Below are the code and all the weights of a small trained network. Each question names an input and a target symbol and asks about switching units off, where a switched-off unit gives its printed mean instead of its output.

import numpy as np


def w(rows, s, z=0):
    codes = np.array(rows[::2]) - 128.0
    scale = np.full(codes.shape[1], s)
    scale[-1] = z or s
    return codes * scale


def f(y):
    return np.maximum(y, 0)


def softmax(a):
    e = np.exp(a - a.max(-1, keepdims=True))
    return e / e.sum(-1, keepdims=True)


def log_softmax(a):
    a = a - a.max(-1, keepdims=True)
    return a - np.log(np.exp(a).sum(-1, keepdims=True))


def net(x, mask):
    ids = ['αγδηλσψ'.index(c) for c in x.split()]
    T = len(ids)
    res = E[ids] + P[:T]
    u = 0
    for l in range(2):
        q, k, v = (res @ M[l].T for M in (Q, K, V))
        z = softmax(np.where(np.tri(T) > 0, q @ k.T / 3**0.5, -1e9)) @ v
        res = res + np.where(mask[u], z, O[l][:, -1]) @ O[l][:, :-1]
        u += 1
        y = f(res @ A[l][:, :-1].T + A[l][:, -1])
        res = res + np.where(mask[u : u + 4], y, B[l][:, -1]) @ B[l][:, :-1]
        u += 4
    return log_softmax(res[-1] @ U[:, :-1].T + U[:, -1])


Q, K, V, O, A, B = {}, {}, {}, {}, {}, {}
E = w([
[96,64,187,83,167,88,149,125,126,162],'α',
[106,89,57,153,105,69,64,171,79,156],'γ',
[100,137,186,124,136,131,6,86,193,180],'δ',
[83,140,72,143,172,168,153,182,175,210],'η',
[99,111,112,192,93,152,134,61,111,194],'λ',
[112,213,101,202,111,81,156,97,139,134],'σ',
[208,170,161,190,186,168,181,119,106,56],'ψ',
],0.018)
P = w([
[146,94,53,53,136,145,147,52,147,96],'0',
[163,117,122,48,181,139,124,99,67,160],'1',
[59,187,77,138,229,93,62,94,112,82],'2',
[154,84,75,93,97,116,171,94,174,127],'3',
[149,134,149,94,158,136,134,133,69,190],'4',
[37,201,112,167,195,91,73,123,110,107],'5',
[146,107,110,127,71,117,161,128,179,137],'6',
[145,141,177,128,130,138,141,163,80,203],'7',
[32,215,138,205,167,94,81,150,116,119],'8',
[144,122,143,156,37,126,154,166,186,133],'9',
[143,149,208,165,102,141,143,199,93,208],'10',
[32,226,168,244,140,99,82,180,131,123],'11',
[135,136,175,170,5,132,153,197,189,122],'12',
],0.016)
Q[0] = w([
[236,97,79,77,94,153,222,133,124,35],'L0H0',
[149,137,173,155,204,156,50,182,96,84],'L0H0',
[76,253,140,185,188,172,145,77,117,69],'L0H0',
],0.014)
K[0] = w([
[181,138,35,44,225,107,97,56,84,91],'L0H0',
[175,107,172,159,98,189,109,245,128,13],'L0H0',
[188,241,180,158,145,166,209,100,177,94],'L0H0',
],0.013)
V[0] = w([
[124,72,79,174,184,253,104,131,132,151],'L0H0',
[39,70,157,73,93,95,95,171,180,173],'L0H0',
[122,222,102,128,43,169,139,123,148,184],'L0H0',
],0.0068)
O[0] = w([
[67,185,150,115,126,214,104,154,85,80,240],'L0H0',
[251,142,92,196,255,144,115,97,119,103,208],'L0H0',
[175,170,32,64,93,162,100,147,88,58,255],'L0H0',
],0.0075,0.0025)
A[0] = w([
[103,123,25,110,104,106,110,166,146,107,3],'L0N0',
[175,74,123,125,117,127,90,97,183,104,35],'L0N1',
[254,67,142,70,174,121,178,185,31,151,53],'L0N2',
[124,108,97,83,45,184,193,156,106,141,63],'L0N3',
],0.0085,0.0055)
B[0] = w([
[134,151,200,123,136,171,194,41,141,153,225],'L0N0',
[124,122,72,71,66,128,169,151,130,40,201],'L0N1',
[1,151,169,172,130,224,170,117,163,37,254],'L0N2',
[172,101,104,156,155,52,91,150,125,172,238],'L0N3',
],0.0097,0.0027)
Q[1] = w([
[245,173,123,82,162,77,88,86,148,115],'L1H0',
[46,203,176,170,94,60,134,91,99,111],'L1H0',
[127,244,109,163,225,140,25,171,83,162],'L1H0',
],0.012)
K[1] = w([
[187,154,167,79,109,135,10,107,232,130],'L1H0',
[203,160,205,254,28,55,189,189,88,40],'L1H0',
[183,201,106,239,20,235,95,167,191,233],'L1H0',
],0.0087)
V[1] = w([
[191,200,168,142,66,108,144,214,183,84],'L1H0',
[138,69,147,209,34,124,73,2,11,101],'L1H0',
[95,153,23,205,109,135,250,186,100,199],'L1H0',
],0.0057)
O[1] = w([
[72,127,137,79,151,113,151,39,103,155,4],'L1H0',
[129,36,110,255,37,190,120,102,80,131,114],'L1H0',
[176,70,129,97,169,143,81,135,170,33,126],'L1H0',
],0.0093,0.0046)
A[1] = w([
[168,93,57,123,39,65,66,121,83,164,88],'L1N0',
[162,54,184,37,121,214,97,65,125,144,254],'L1N1',
[170,134,190,62,102,144,186,161,2,151,35],'L1N2',
[242,90,113,187,110,141,203,196,68,168,82],'L1N3',
],0.0095,0.0057)
B[1] = w([
[120,124,222,89,156,102,134,199,161,124,252],'L1N0',
[109,155,46,168,169,102,179,35,110,148,208],'L1N1',
[171,18,171,144,211,29,86,135,46,3,146],'L1N2',
[107,149,99,66,145,113,148,57,117,107,254],'L1N3',
],0.011,0.0059)
U = w([
[175,78,201,106,72,112,147,199,205,153,231],'α',
[148,84,139,195,155,80,131,140,142,103,2],'γ',
[153,174,135,191,145,137,138,134,74,194,54],'δ',
[124,154,126,75,144,175,116,156,97,89,18],'η',
[131,79,98,156,75,232,94,172,101,88,188],'λ',
[147,122,13,148,89,147,201,2,156,72,218],'σ',
[40,156,202,106,87,197,167,116,109,106,19],'ψ',
],0.0076,0.0064)

Each question gives the input, a string of symbols that net reads in full, and the target symbol t.
The units are the heads (3 rows each of Q, K, V and O) and the neurons (one row each of A and B). Each row of codes is followed by its name. A weight is (code - 128) times the scale printed after its matrix; where a second scale follows, it is the last column's (O, A, B and U).
mask holds one flag per unit, layer by layer, with each layer's heads first. A switched-off unit (its flag False) gives its mean, the last column of its rows in O or B, instead of its output. The means were averaged over made-up inputs and are rounded, as every weight is.
A unit's drop is (log p(t) with every unit on - log p(t) with that unit switched off) / (log p(t) with every unit on - log p(t) with every unit switched off).
The circuit of an input: a set's keep is (log p(t) with only the set's units on - log p(t) with every unit switched off) / (log p(t) with every unit on - log p(t) with every unit switched off). Starting from all 10 units, units are removed one at a time, each time the one whose removal leaves the highest keep (on an exact tie, the one counted first), for as long as the keep stays at least 0.8.
circuit, biggest first: the units of the circuit, biggest drop first
unit that matters most: the unit with the biggest drop
top k neurons: the k neurons with the biggest drops, biggest first
top k neurons in layer l: the k neurons of layer l with the biggest drops, biggest first
input λ η γ γ, target α: circuit, biggest first -> [L1N0]
input δ η δ α α δ λ λ α, target λ: circuit, biggest first -> [L1H0; L0H0]
input δ η δ, target η: circuit, biggest first -> [L0H0; L1H0]
input λ α δ δ λ λ λ δ δ γ, target σ: circuit, biggest first -> [L0H0; L1N3]
input α δ λ σ α η γ σ η η λ, target σ: top 2 neurons -> [L1N1; L1N3]
input η γ α η, target α: circuit, biggest first -> [L1H0; L1N1]
input α λ λ γ δ η δ δ γ, target δ: circuit, biggest first -> [L0H0; L1H0]
input ψ δ δ ψ, target α: circuit, biggest first -> [L0H0; L0N3]
input η δ δ η, target α: top 3 neurons -> [L1N1; L1N3; L0N1]
input δ λ γ, target λ: top 2 neurons in layer 0 -> [L0N0; L0N3]
input η σ σ δ σ λ δ δ δ σ η γ, target σ: circuit, biggest first -> [L1H0; L0H0]
input δ σ λ δ η γ γ ψ α α σ η, target σ: circuit, biggest first -> [L0H0; L1H0]
input λ δ ψ δ σ σ α, target σ: top 2 neurons -> [L1N1; L1N0]
input σ δ α γ α δ η α δ α λ, target σ: top 2 neurons -> [L1N3; L1N1]
input δ δ δ γ α α λ δ λ η, target σ: top 2 neurons -> [L1N3; L1N0]
input α γ δ δ η α σ λ γ σ α δ, target σ: top neuron in layer 0 -> [L0N3]
input ψ δ σ γ δ γ γ λ δ γ σ, target α: circuit, biggest first -> [L0H0; L1N0; L0N2]
input σ δ α, target σ: top 3 neurons -> [L1N1; L1N0; L0N3]
input λ δ γ σ α α γ, target α: top 2 neurons in layer 1 -> [L1N0; L1N1]
input γ η σ λ σ δ σ λ σ ψ α, target ψ: unit that matters most -> L0N2
